Below is a small trained network, with its code and all its weights. Each question gives an input and a class and asks what happens when units are switched off, that is, made to give their printed mean instead of their output.

import numpy as np


def w(rows, s, z=0):
    codes = np.array(rows[::2]) - 128.0
    scale = np.full(codes.shape[1], s)
    scale[-1] = z or s
    return codes * scale


def f(y):
    return np.maximum(y, 0)


def log_softmax(a):
    a = a - a.max(-1, keepdims=True)
    return a - np.log(np.exp(a).sum(-1, keepdims=True))


def net(x, mask):
    res = np.array(x, float).reshape(1, 5) / 4 @ E
    y = f(res @ A[0][:, :-1].T + A[0][:, -1])
    res = res + np.where(mask, y, B[0][:, -1]) @ B[0][:, :-1]
    return log_softmax(res[-1] @ U[:, :-1].T + U[:, -1])


A, B = {}, {}
E = w([
[229,154,106,63,205,146,113,208,164,117,40,125],'x0',
[138,90,133,153,109,126,141,108,111,104,183,109],'x1',
[172,211,130,69,145,75,95,115,117,206,117,253],'x2',
[118,169,186,136,178,132,123,57,78,127,152,150],'x3',
[82,182,199,122,177,137,57,86,210,57,147,175],'x4',
],0.0051)
A[0] = w([
[164,88,149,178,187,194,120,94,116,21,176,80,152],'neuron 1',
[41,203,226,200,98,78,73,36,122,162,171,207,171],'neuron 2',
[76,79,153,148,105,203,134,92,168,27,114,74,133],'neuron 3',
[221,178,154,52,210,111,108,119,101,167,80,159,202],'neuron 4',
[197,71,55,161,67,124,195,199,95,176,75,65,78],'neuron 5',
[211,183,103,33,200,120,47,147,177,149,79,174,251],'neuron 6',
[66,82,126,182,141,201,119,116,181,3,142,57,161],'neuron 7',
],0.0044,0.0023)
B[0] = w([
[183,189,193,64,208,100,100,204,184,201,61,176,177],'neuron 1',
[117,32,47,230,67,126,179,60,76,98,172,31,223],'neuron 2',
[207,188,168,73,197,137,116,195,214,192,71,218,182],'neuron 3',
[171,184,217,111,212,158,73,192,218,157,66,222,225],'neuron 4',
[74,100,94,213,52,5,197,41,76,138,177,53,192],'neuron 5',
[174,208,223,49,195,122,80,214,176,227,73,185,253],'neuron 6',
[199,171,180,66,255,180,72,205,236,158,35,168,199],'neuron 7',
],0.0043,0.0057)
U = w([
[211,192,202,49,221,157,61,216,210,145,46,183,254],'0',
[48,39,57,214,1,99,210,49,49,119,189,37,2],'1',
],0.0039,0.001)

Each question gives the input, the list of numbers given to net, and the class t.
The units are the neurons (one row each of A and B). Each row of codes is followed by its name. A weight is (code - 128) times the scale printed after its matrix; where a second scale follows, it is the last column's (A, B and U).
mask holds one flag per neuron, in row order. A switched-off neuron (its flag False) gives its mean, the last column of its row in B, instead of its output. The means were averaged over made-up inputs and are rounded, as every weight is.
A unit's drop is (log p(t) with every unit on - log p(t) with that unit switched off) / (log p(t) with every unit on - log p(t) with every unit switched off).
The circuit of an input: a set's keep is (log p(t) with only the set's units on - log p(t) with every unit switched off) / (log p(t) with every unit on - log p(t) with every unit switched off). Starting from all 7 units, units are removed one at a time, each time the one whose removal leaves the highest keep (on an exact tie, the one counted first), for as long as the keep stays at least 0.8.
units of the circuit, in order: the units of the circuit, biggest drop first
top k neurons: the k neurons with the biggest drops, biggest first
drop of u: that unit's drop, to one decimal
input [-6,2,1,8,1], class 1: top neuron : [neuron 2]
input [0,2,-2,-6,-4], class 1: units of the circuit, in order : [neuron 5; neuron 6]
input [3,-7,-5,-3,-5], class 1: units of the circuit, in order : [neuron 5; neuron 4]
input [-6,-5,-1,8,8], class 1: top 2 neurons : [neuron 2; neuron 6]
input [2,2,-2,-4,-2], class 1: top 2 neurons : [neuron 6; neuron 4]
input [-8,0,-8,-8,-1], class 0: top 4 neurons : [neuron 7; neuron 3; neuron 2; neuron 1]
input [-7,8,-5,-5,6], class 0: top 2 neurons : [neuron 7; neuron 3]
input [7,2,-2,-8,-5], class 1: top 2 neurons : [neuron 5; neuron 7]
input [-4,6,-7,-5,2], class 0: drop of neuron 7 : 0.2
input [4,-6,-6,-5,-8], class 1: drop of neuron 5 : 0.3
input [-8,-1,5,8,6], class 1: drop of neuron 2 : 0.2
input [-3,2,2,6,-2], class 1: drop of neuron 2 : 0.1
